Below is a small trained network, with its code and all its weights. Each question gives an input and a target symbol and asks what happens when units are switched off, that is, made to give their printed mean instead of their output.

import numpy as np


def w(rows, s, z=0):
    codes = np.array(rows[::2]) - 128.0
    scale = np.full(codes.shape[1], s)
    scale[-1] = z or s
    return codes * scale


def softmax(a):
    e = np.exp(a - a.max(-1, keepdims=True))
    return e / e.sum(-1, keepdims=True)


def log_softmax(a):
    a = a - a.max(-1, keepdims=True)
    return a - np.log(np.exp(a).sum(-1, keepdims=True))


def net(x, mask):
    ids = ['ΞΦΩαεζλμτ'.index(c) for c in x.split()]
    T = len(ids)
    res = E[ids] + P[:T]
    u = 0
    for l in range(2):
        r = res
        for j in range(3):
            rows = slice(2 * j, 2 * j + 2)
            q, k, v = (r @ M[l][rows].T for M in (Q, K, V))
            z = softmax(np.where(np.tri(T) > 0, q @ k.T / 2**0.5, -1e9)) @ v
            o = O[l][rows]
            res = res + np.where(mask[u + j], z, o[:, -1]) @ o[:, :-1]
        u += 3
    return log_softmax(res[-1] @ U[:, :-1].T + U[:, -1])


Q, K, V, O = {}, {}, {}, {}
E = w([
[108,94,69,90],'Ξ',
[170,33,101,157],'Φ',
[163,180,202,70],'Ω',
[162,77,131,145],'α',
[41,182,23,75],'ε',
[12,115,72,161],'ζ',
[120,191,160,222],'λ',
[104,126,45,106],'μ',
[199,88,115,102],'τ',
],0.011)
P = w([
[75,43,44,205],'0',
[55,73,32,180],'1',
[77,103,52,162],'2',
[90,117,60,147],'3',
[85,137,81,140],'4',
[95,163,81,116],'5',
[81,181,97,109],'6',
[86,195,104,122],'7',
[88,213,107,115],'8',
[68,228,133,95],'9',
[60,244,140,85],'10',
[62,246,140,78],'11',
[71,254,141,72],'12',
[82,211,111,97],'13',
],0.003)
Q[0] = w([
[2,210,31,113],'0.h0',
[27,193,33,121],'0.h0',
[104,189,127,133],'0.h1',
[122,89,100,138],'0.h1',
[55,192,99,107],'0.h2',
[196,101,157,125],'0.h2',
],0.0094)
K[0] = w([
[123,246,181,137],'0.h0',
[135,233,195,135],'0.h0',
[133,161,153,155],'0.h1',
[104,121,90,140],'0.h1',
[115,168,153,113],'0.h2',
[164,69,103,159],'0.h2',
],0.012)
V[0] = w([
[70,71,40,21],'0.h0',
[73,139,116,254],'0.h0',
[143,51,89,172],'0.h1',
[157,200,208,81],'0.h1',
[46,169,60,130],'0.h2',
[194,187,143,61],'0.h2',
],0.0075)
O[0] = w([
[1,128,203,83,189],'0.h0',
[224,207,162,252,181],'0.h0',
[67,53,138,112,198],'0.h1',
[201,176,155,133,2],'0.h1',
[20,155,98,160,225],'0.h2',
[206,146,88,87,58],'0.h2',
],0.0073,0.0047)
Q[1] = w([
[166,116,114,39],'1.h0',
[74,152,118,232],'1.h0',
[144,12,253,90],'1.h1',
[182,85,201,112],'1.h1',
[237,87,166,236],'1.h2',
[229,150,169,207],'1.h2',
],0.0052)
K[1] = w([
[163,63,181,129],'1.h0',
[98,205,88,124],'1.h0',
[144,255,181,187],'1.h1',
[150,182,195,138],'1.h1',
[129,39,26,179],'1.h2',
[121,95,40,188],'1.h2',
],0.008)
V[1] = w([
[83,184,50,162],'1.h0',
[126,218,92,105],'1.h0',
[178,202,254,120],'1.h1',
[166,169,203,136],'1.h1',
[89,61,63,202],'1.h2',
[88,83,42,198],'1.h2',
],0.0085)
O[1] = w([
[152,190,121,115,203],'1.h0',
[137,249,17,252,116],'1.h0',
[34,107,166,214,8],'1.h1',
[13,121,141,189,51],'1.h1',
[125,231,241,121,198],'1.h2',
[131,254,225,106,196],'1.h2',
],0.0056,0.013)
U = w([
[112,65,120,207,232],'Ξ',
[145,100,140,124,66],'Φ',
[164,86,150,150,51],'Ω',
[249,196,92,190,218],'α',
[128,85,201,72,164],'ε',
[38,176,88,96,3],'ζ',
[1,155,190,199,69],'λ',
[156,54,32,62,140],'μ',
[134,149,156,104,62],'τ',
],0.0078,0.005)

Each question gives the input, a string of symbols that net reads in full, and the target symbol t.
The units are the heads (2 rows each of Q, K, V and O). Each row of codes is followed by its name. A weight is (code - 128) times the scale printed after its matrix; where a second scale follows, it is the last column's (O and U).
mask holds one flag per head, layer by layer. A switched-off head (its flag False) gives its mean, the last column of its rows in O, instead of its output. The means were averaged over made-up inputs and are rounded, as every weight is.
A unit's drop is (log p(t) with every unit on - log p(t) with that unit switched off) / (log p(t) with every unit on - log p(t) with every unit switched off).
The circuit of an input: a set's keep is (log p(t) with only the set's units on - log p(t) with every unit switched off) / (log p(t) with every unit on - log p(t) with every unit switched off). Starting from all 6 units, units are removed one at a time, each time the one whose removal leaves the highest keep (on an exact tie, the one counted first), for as long as the keep stays at least 0.8.
units of the circuit, in order: the units of the circuit, biggest drop first
heads that matter: for each layer, one digit per head in row order, 1 if its drop is at least 0.15 and else 0, layers parted by /
drop when u is switched off: that unit's drop, to one decimal
input ε ζ Φ Φ ζ, target λ: units of the circuit, in order	0.h0, 0.h2
input Ω Φ Φ, target Ξ: units of the circuit, in order	1.h1, 0.h1, 1.h2
input Φ Φ Φ, target ε: units of the circuit, in order	1.h0, 0.h1, 1.h2
input ε λ μ ζ ζ Φ Ξ, target α: heads that matter	100 / 100
input Φ ε Φ α Φ μ Ω Φ ε ζ Ξ, target μ: heads that matter	100 / 001
input ζ Ω Φ τ Φ ε, target μ: units of the circuit, in order	1.h2, 0.h0
input λ Φ λ Φ α λ ε Φ, target λ: heads that matter	100 / 010
input Φ α α, target ε: units of the circuit, in order	1.h0, 0.h1, 0.h2
input Ω Ξ Φ λ Φ ζ, target α: heads that matter	100 / 000
input Φ ε Φ Ω Φ Φ λ Φ Ξ Φ μ, target α: heads that matter	100 / 000
input Φ Ξ Φ α, target ε: heads that matter	010 / 100
input λ λ Φ ε Φ, target λ: drop when 1.h2 is switched off	0.1
input ε μ Ω ζ ζ τ Φ Φ Φ Φ λ ε ε, target α: drop when 1.h1 is switched off	0.0
input Ω Ω Ω ε ε Φ Φ, target Ξ: drop when 1.h2 is switched off	0.5
input Φ ε λ Ξ ε Ω Φ Ω ε ε, target μ: drop when 0.h1 is switched off	0.0
